Each row is followed by its class. Each block has new classes.
[  0.4   1.6   7.7   2.2  -4.9  -7.2  -6.0  -4.4  -3.8   2.8  -0.3  -3.6
  -0.9   1.1 -11.9 -18.0  -2.3   4.6  -3.3  -6.6 -13.0  -7.8  -2.1  -0.4
   6.1   2.6 -19.4 -10.1  -2.1  -3.1  -2.1   3.0   2.7   5.7   3.6  -2.1
   2.0   2.1  -2.7  -0.7  -6.2   2.6  -1.9   2.5]	Q142
[  8.8   0.9  -6.6  -2.8  -2.9   5.2   2.7   2.1  -1.7  -0.7  -1.3  -0.4
   0.4   6.4  -8.0  -1.4   4.1   2.4   1.2   0.9  19.4   2.2  -1.0 -10.5
  -1.1  -0.1   7.3  -0.2   0.8  10.7  -6.2   1.1   2.8   3.2  -0.8  -0.6
   7.9  -4.0   1.0   1.0  -3.3   0.0   0.9  -2.1]	Q966
[  5.8   0.5   5.0   1.1 -10.5  10.4   2.9   3.6  -9.5  -3.5  -5.5  -2.3
   4.8   7.6  -5.3 -17.3  -2.4   4.3   0.1  -8.9  -6.4   1.3  -5.0 -20.8
   7.3   1.6 -16.2  10.0   1.5   6.5  -0.4  -1.3   0.9 -11.3  -0.2  -4.7
  14.4  -3.1   2.7   5.3  -8.9  -0.3   1.7  -1.3]	Q966
[ -0.1   3.0   7.3   0.8  -9.6  -7.7   5.6   7.8  -9.4   0.2  -5.2  -2.0
   2.1   9.0  -8.4 -10.3  -3.3  -4.3   1.5  -7.0  -7.9   3.5  -7.3  -7.0
   7.8   1.4 -13.1  10.6  -2.9   6.4  -3.8   1.1   1.3  -2.2   1.4  -5.5
  12.1  -1.7   3.0   1.2  -5.3  -0.6  -1.2  -8.1]	Q966
[-11.7  -2.9  17.7   6.2 -16.6  22.2   4.7   5.2 -19.2  -5.7  -6.4  -4.3
   0.9  -1.2  14.8  -2.6   4.3  -7.7  -7.1  -9.2 -46.3   5.4   4.2  -5.6
   9.2  -1.4  -6.1  20.9  -6.4  -7.9  10.6   0.1   1.7 -15.4  -0.1  -6.6
   5.5   3.0  -1.7   4.9   4.5  -4.9  -3.0   4.6]	Q209
[  2.9   3.8  -3.6  -5.8  10.2 -24.0  -2.1  -5.3  10.1   5.1   2.5  -1.5
  -1.4   3.3 -19.9  -2.5  -7.1  -3.4   1.4   6.8  34.2   1.2  -6.8  12.9
  -7.1   1.2   0.7 -19.8  -3.6   4.6 -15.2   2.7  -0.2  16.4   1.8  -1.4
  -2.6  -4.8   3.2  -3.4  -3.8  -2.7   1.6  -4.7]	Q966
[ 17.8  -1.1 -15.9   0.6  -4.9  43.8   1.9   0.3   6.5  11.2   1.4  -2.0
  -2.1   1.4   7.6  12.0  -1.1  28.3   2.8   2.1  19.8   5.2  -2.1 -27.3
   2.1  -0.7  25.1 -27.5  -1.4  19.2 -11.3   0.7   3.8   1.0  -3.8   0.5
   2.3  -2.5  29.2  -3.8 -17.3  -0.2   1.9  -9.4]	Q848
[ -1.7  -3.8   2.1   1.9  -8.9  27.1   2.5   6.9 -10.6  -2.8  -1.9   1.4
  -0.4  -0.3  15.4  10.4   5.9   1.6  -0.9  -0.8 -20.9   4.7   5.7  -9.6
  -2.9  -3.6  13.5  10.0  -2.7   2.3   3.2   0.9  -0.4 -11.6  -2.3  -1.6
   3.9   0.2  -3.5   2.0   6.4  -0.4   0.2   2.2]	Q209
[-10.4   1.2  -2.3   1.7 -12.7  11.8   5.5   7.5  -1.7   1.1  -4.2  -0.7
   2.3   6.9   2.9   2.9  -7.4  -4.3   5.2   2.4  -1.8   8.5  -9.0  -3.5
   5.3  -1.4 -12.1   3.8  -3.4  -3.9  -2.6  -2.7   1.9 -12.0   4.6  -3.4
   4.8  -1.5  15.0   5.6  -9.0  -0.3  -2.6  -6.5]	Q569
[ 12.9  -9.9  29.0  12.0 -40.7  75.9  -3.4  17.6 -57.5 -13.1 -14.2  -7.2
   4.9  13.5  20.4 -35.8  13.1  12.4 -12.2 -39.8 -75.9   6.9  14.6 -74.4
  27.9  -1.4  -7.0  46.6 -10.5   9.6  16.8   4.3   7.8 -32.5  -6.6  -7.0
  39.2   5.2   8.6  13.7  -2.1   4.4  -6.6   8.6]	Q474
[  5.5  -1.1   7.4   2.4  -0.7 -13.4  -0.1   4.3 -11.7   2.0  -1.5  -1.7
   0.4   3.1  -6.0 -12.2   4.5   1.8   1.9  -7.9 -26.1  -2.9  -2.3  -7.3
   5.7   1.2  -5.4   6.5  -3.9   8.1  -2.7   0.6   0.6  -2.2  -2.0  -3.2
  10.8   0.0   2.3  -0.3  -2.2  -0.8  -0.8  -7.8]	Q966
[ -7.3   2.2  14.5   3.6  -0.9 -35.3   2.4   5.3  -8.3   0.4  -2.5  -2.6
   2.0   1.0 -10.5 -14.4  -2.2 -14.1   2.0  -5.0 -27.0  -1.5 -10.3   6.1
   6.9   1.3 -24.7  13.9  -6.4   0.8  -1.3  -3.9  -1.2  -2.6   1.1  -3.4
   7.3   0.3   2.1   1.8  -3.9  -0.8  -1.9 -11.0]	Q966
[ 14.5  -2.1  -3.3   4.3 -17.4  52.2  -4.2   2.5 -12.6   6.2  -0.7  -0.2
  -1.4   3.9   8.4  -3.9   3.3  28.9   0.9  -8.8 -22.3  -0.8   3.0 -35.9
   7.9   0.3   8.4 -13.6  -3.5  10.8  -4.9   3.6   2.7 -12.3   0.8  -1.7
   9.3   2.6  13.0   1.3 -11.7  -0.1  -3.0  -0.8]	Q142
[ 13.5  -2.7   8.8   2.5 -29.4  44.3   2.5  11.4 -31.4  -8.6  -5.4  -4.2
   1.8   8.0 -11.4 -23.6  -0.2   3.2 -12.3 -12.4 -18.5  -4.5   9.3 -35.6
  12.3   0.7  14.0  19.4   0.4  16.3   4.6   6.6   4.6  -6.4  -5.0  -9.0
  24.3  -4.7 -18.8   5.7   6.0   1.4   1.0   8.8]	Q966
[ -0.7  -0.7  12.3   2.7  -7.9 -18.4   3.1   2.2 -14.2   0.3  -5.4  -2.2
   3.9   5.6 -12.7 -19.7  -1.4  -4.4   0.2  -9.7 -24.1   1.8  -5.3  -3.0
   8.2   3.3 -18.5  12.2  -3.2   3.9  -1.9   3.1   2.8  -5.1   0.4  -8.7
  13.2  -2.1  -0.7   2.4   1.5  -0.5  -1.7  -6.5]	Q966
[  0.7  -1.9   6.1   1.7 -25.1  36.7   2.4   4.4 -16.8   1.0  -5.9  -2.6
   2.1   7.7   1.6  -1.9   0.9   1.0  -4.2  -7.4 -10.6   6.0   5.8 -14.9
   6.4   0.9  15.7   7.4  -2.1   3.6  -0.9   4.4   2.9 -10.3   0.3  -4.1
  10.5  -6.5  -1.7   4.9   1.5   0.2  -2.4   2.5]	Q569
[  5.3   0.3  -5.6  -2.0   0.6 -17.5   7.7   4.2   1.5  -1.6  -2.5   1.7
   1.3   4.3 -11.5  -6.9  -5.1   0.5   3.3   3.6   2.9  -1.0  -8.2  -6.9
  -1.8   0.5 -16.4   9.5  -2.9   8.9  -3.4  -2.4  -2.3  -6.1   0.0  -6.8
   7.8  -3.7  -5.8   2.6  -4.6  -3.1   3.5  -7.1]	Q966
[  4.4   2.1   9.4   2.8 -10.1 -17.5   5.4   8.1 -12.0   9.6  -4.2  -3.2
   1.0   9.3 -15.1  -8.0  -3.0   2.7   3.9  -3.6 -19.6   5.2 -11.2  -3.8
  10.0   0.7   4.7  -0.9  -4.8  21.4 -15.5   2.3   0.2   1.3   4.9  -8.1
  14.5  -9.7  10.9  -0.6 -10.6   1.1   1.3 -21.9]	Q966
[  8.5  -2.3   0.5   2.7  -9.1  38.1  -1.8   3.9  -5.1  -4.3  -2.8  -0.6
   2.1   2.2   9.9 -12.2  -1.5  13.3  -2.7 -12.0 -12.4   5.1  -1.1 -32.6
   9.6   0.7 -14.9   6.8  -2.4   3.2   5.8  -2.5   3.3 -12.2  -2.3   2.0
   9.6   2.9  14.4   4.3 -13.3   1.0  -3.9   1.7]	Q474
[ 13.4  -2.5  -0.7   0.1  -7.4  11.8  -0.5  -1.5 -13.7  -0.7  -2.3  -2.6
  -0.6   5.9  -3.4  -9.1   5.1  12.8  -1.7  -5.3 -11.3  -0.4   4.7 -18.3
   4.2   0.7  18.0   2.7  -0.8  16.0  -5.8   5.5   0.5   1.7  -3.5  -4.1
  12.0  -1.9  -0.1   2.6   3.1  -0.6   2.1   0.2]	Q966
[ -6.3  -0.7  12.1   3.2 -28.3  31.9   4.4   1.6 -16.9  -0.5  -7.3  -1.4
   4.8   8.5   6.1 -12.2  -4.6   1.3  -2.1 -10.5 -25.9   3.4  -1.0 -14.1
  10.2   0.3 -16.8  11.9  -5.4  -7.2   5.5   0.5   1.8 -24.4   1.4  -4.0
  10.7  -1.5   2.7   6.4 -11.7  -1.4  -4.2   3.8]	Q848
[  7.6  -1.5  -3.5   1.3 -21.0  43.7   1.9   3.3 -12.6   2.8  -3.5  -3.4
  -0.1   3.4   3.3  -2.2   0.1  16.5  -3.1  -4.2  -8.7   5.3   3.0 -27.6
   5.7  -0.8  15.7  -5.9  -2.7   9.3  -2.8   4.0   4.3  -8.6   1.0  -4.9
   8.6  -4.1   0.9   2.1  -4.0  -0.1  -1.1   4.4]	Q848
[  6.2  -1.9   5.9   4.8 -16.8  38.4   2.0   7.8 -18.9   1.7  -4.1  -1.7
  -1.2  -1.1   9.1  -3.1   3.8  12.2  -3.7  -6.8 -43.2   3.3   3.2 -25.4
  12.7  -3.0   5.3   6.3  -9.5  10.6   1.9   1.0   2.3 -15.3  -3.2  -9.2
  10.2   0.2  -1.8   2.3  -0.6  -1.1   0.4  -1.8]	Q145
[  5.1   1.0   8.5   2.3 -41.0  44.0  -2.7  -1.7 -22.5   9.6  -5.9  -4.6
  -0.3  11.0 -11.6 -12.4  -1.9  12.9  -6.4  -7.9  -7.2  -0.2   5.7 -17.0
   8.1  -0.8  26.5 -12.6  -1.0   6.0  -6.9   9.1   9.9  -6.9  -0.9  -4.2
   9.1  -4.2  -2.2   1.8  -2.6   4.5  -3.7   6.5]	Q848
[  7.1  -1.5   5.9   1.9 -36.8  46.2  -3.4  -1.1 -24.6   3.3  -6.4  -7.4
   9.8  10.2 -10.7 -20.0  -3.1  12.8  -7.5 -12.3 -12.7  -0.4   4.6 -25.3
  10.7  -0.4  11.9  -8.2  -3.5   7.3  -4.0   7.9   7.1  -7.3  -1.4  -5.5
  15.2  -4.6  -4.4   4.3  -6.2   3.0  -3.9   5.2]	Q848
[ -4.4   0.0   4.3   0.1 -23.1  10.0   4.0  -0.5 -13.3  -0.3  -6.6  -0.6
   1.5   8.1  -6.8 -17.4  -5.1   1.4  -2.9  -3.9 -14.1  -4.3  -4.5  -4.4
   5.9   1.7 -16.9   4.9  -3.7  -3.8   3.5   1.6  -0.1 -16.6   2.5  -7.7
   6.9  -2.7 -16.0   3.0  -7.7  -0.6  -3.6   6.1]	Q693
[  7.9  -0.2   0.9  -0.4 -11.7  20.7   1.3   3.2  -7.4  -5.6  -4.0   2.0
   0.9  -1.4  -3.4 -18.6  -3.4   7.6  -3.2  -5.7 -13.0  -2.2  -0.7 -23.6
   7.3   0.5 -17.1   7.4  -3.2   4.3   4.2  -1.2   2.5  -6.9  -1.8  -7.9
  10.8  -2.2  -6.9   4.9  -5.8   2.9   0.3   4.9]	Q693
[ 23.8  -1.6   3.0  -1.4 -25.1  14.1   3.9   1.5 -25.3   8.9  -4.4  -6.0
  -1.6  15.2 -23.8 -20.4   3.4  19.3  -5.1  -9.3 -11.5  -6.6   4.6 -24.4
   7.6   2.3  37.3 -14.0  -1.9  28.0 -15.5  13.9   3.9   8.0  -4.8  -7.1
  20.0  -7.0  -4.7  -0.6  -2.5   2.4   0.5  -6.3]	Q966
[-14.4   0.8  13.6   4.6 -31.1  26.6   5.1   4.5 -13.8   0.5 -10.0  -1.6
   5.4   7.6   6.5 -10.9  -9.5  -4.0   0.7 -11.4 -27.9   6.1 -11.7 -10.2
  12.2   0.1 -29.2  14.3  -8.9 -10.7   4.5  -2.0   0.7 -25.5   6.3  -7.0
   8.8  -2.3   9.4   6.8 -14.4  -3.2  -4.8  -3.9]	Q848
[  5.5  -1.6   9.8   3.1 -19.0  11.6   4.0   6.7 -23.7  -2.4  -6.9  -1.7
   1.6   7.5  -5.5 -16.5   2.9   1.5  -1.7 -10.2 -33.2   1.3  -2.8 -19.0
  10.6   0.5  -1.5  14.6  -3.3  10.5   0.1   2.6   1.5 -13.0  -1.2  -8.2
  17.6  -3.8  -7.2   0.7  -0.9  -1.5  -0.4  -1.9]	Q966
[  7.6   1.1  10.7   0.9  -8.4  -7.5   1.9   6.8 -19.2  -2.1  -2.9  -3.0
  -0.3   1.1  -9.7 -20.4   5.5   3.5  -4.6  -9.8 -33.5  -3.4  -2.5 -14.8
   6.8   1.2  -1.8  14.0  -5.3  13.8  -0.3   3.2   1.7  -1.0  -3.5  -8.7
  16.4   0.9  -7.4   4.7   1.9   0.7   1.3  -8.0]	Q966
[ -1.4   0.1   4.9   6.0 -22.4  46.8   0.2   6.7 -12.1   3.4  -5.7  -2.3
   2.2   6.2  10.5  -5.1  -4.2  12.9   0.9 -13.6 -21.5   9.1  -5.1 -26.2
  10.5  -2.4 -11.7   0.4  -6.1   0.4   0.3  -2.0   3.0 -18.8   1.3  -3.9
   9.2  -0.3  22.6   4.8 -14.6   0.7  -4.7  -1.9]	Q848
[ 33.4  -4.3 -17.5   0.5  -7.0  69.7  -5.0   7.2  -7.5   5.5   1.5  -8.8
   2.2   5.0  15.1   1.1   5.9  40.5   5.7  -9.9   0.8  10.2   4.9 -61.1
   6.9  -1.6  23.0 -13.4   0.1  26.9  -6.0  -0.7   4.9  -6.6  -6.9   3.1
  16.9   0.7  32.6  -0.2 -14.8   2.4  -2.2  -5.3]	Q474
[  9.7  -1.0   4.7   1.8  -6.8   2.5   3.9   8.1 -12.6   1.0  -4.4  -3.6
   3.0   8.3  -6.5 -10.2   2.1   1.8   0.8  -6.9 -16.2   5.6  -3.3 -17.9
   6.9   3.4   0.8   9.1   0.3  20.8  -5.6   1.4   4.0  -0.9  -0.4  -4.4
  16.0  -4.0   7.9   2.8   2.9  -1.5   0.7 -11.4]	Q966
[  2.2   1.7   6.5   5.1 -12.5  21.6  -2.8   3.2  -8.3  10.5  -1.6  -1.2
   0.3   2.5   6.5  -4.1  -3.3  17.5   3.3  -7.7 -29.9   1.8  -6.1 -14.5
   9.8   0.6  -8.2 -12.2  -7.4   2.1  -2.5  -1.5   3.4 -13.5   0.3   1.0
   5.6   4.5  22.3   1.0 -15.5   1.1  -4.5  -9.6]	Q142
[ 13.2  -3.3   0.1   2.0 -33.9  75.9  -1.8   3.6 -23.9  -0.1   1.2  -4.3
   3.6   7.2   4.1 -11.5   0.5  20.7  -5.4 -11.1 -14.5   8.3   5.7 -42.7
  12.3  -0.5  12.4  -4.9  -3.4   9.6  -0.6   3.9   6.0 -14.3  -2.2  -5.8
  15.9  -1.7   5.1   3.7  -9.1   1.7  -1.9   5.4]	Q848
[ 29.0  -4.0 -25.7  -3.2 -18.2  75.9   1.6   1.6  -7.1   5.1  -0.3  -2.0
  -6.3   5.8   4.9  14.2   5.4  30.2   1.9   3.7  33.6  11.5  12.2 -39.4
  -3.2  -3.7  61.1 -20.1   4.9  28.1  -9.4   6.0   3.2   4.7  -6.5  -2.5
   9.7  -6.6   3.6  -0.8   1.6  -2.2   4.6   4.1]	Q569

Each row is followed by its class.
[ -1.8  -2.7  -2.7   8.0   3.5  -5.3 -12.6  -3.9  -3.5   0.1   0.4 -10.7
   1.9   0.9   0.5   1.4  -2.8   0.1  -5.2  -0.6   5.6  -8.7  -5.1  -0.4
  -1.3   5.2 -18.3   7.2  -0.1   2.4  -5.9  -1.8   3.4  -2.3   2.3   6.8
  -7.3   0.0  -9.0   2.3   0.4  -2.5   1.2  -0.6]	Q66
[  2.4  -0.1  -1.2 -15.4   7.8  -5.7 -18.1  -4.2   6.5   4.0   3.6   2.4
   2.8  -2.4   8.2   1.2   3.9   3.0  -0.9 -15.8  14.4   1.7  -1.0   2.0
  -2.3  16.1  -2.7   0.4  -0.1  -1.0  -0.3 -12.2   4.0  13.4   8.9  -8.3
   9.0  -5.6  -3.7   7.9  -2.8   6.1  -1.5  -1.4]	Q571
[ -2.6  -2.0  -2.5   8.0  -2.9  -7.0  -5.3 -16.7  -5.7  -3.0  -1.1 -15.7
  -2.1  -1.2   5.3  -0.5  -5.9  -2.8  -2.4   2.4  -2.5  -0.7  -3.1  -2.6
   1.2  -3.2 -41.4   0.4   6.9   0.0  -6.2   0.8   5.8  -8.3  -2.4   8.9
   1.7   1.1  -3.3   0.8  -0.2   1.2   3.4   5.7]	Q251
[ -1.5  -6.2  -2.3   6.9   6.0 -12.6 -13.1  -6.4  -5.8   4.1  -0.9  -8.5
   5.6   2.4   9.7  -1.8  -0.7   5.4  -1.6  -3.8  12.9  -7.0  -4.2   3.5
   1.5  -2.0 -30.0   8.0   0.8   0.2  -3.0  -7.8   6.1  -8.1   3.5  11.6
  11.5  -1.1 -17.6   5.7  -1.3   2.8   3.9   4.4]	Q887
[ -6.4  -0.1 -13.7   1.3  10.3  -9.3  -5.9  -6.8   0.1   2.6   1.6  -4.0
   3.7   3.7   8.8  -0.2   3.1   4.2  -3.8  -4.8  13.6  -2.1  -3.3   0.9
  -0.5   0.6  -2.7   8.7  -2.4   4.9   2.6  -5.0  -5.7  -6.4  -0.9   6.2
  -0.3   1.6  -9.4   5.6  -1.2  -1.0   0.5  -2.8]	Q887
[ -3.1  -0.1  -7.9   1.2   0.0  -8.8  -8.5   2.4  -1.0   3.1   1.0 -19.0
   7.6   3.5   7.2   1.4  -2.9  -7.1   0.4   4.2   2.3  -6.1  -2.9   0.4
   3.0  -1.2 -34.8   5.4   1.8   1.0  -5.3  -4.7   3.1 -10.3  -0.8   6.1
  -2.1  -1.4  -4.0   2.2  -0.8   2.9   2.9   4.6]	Q887
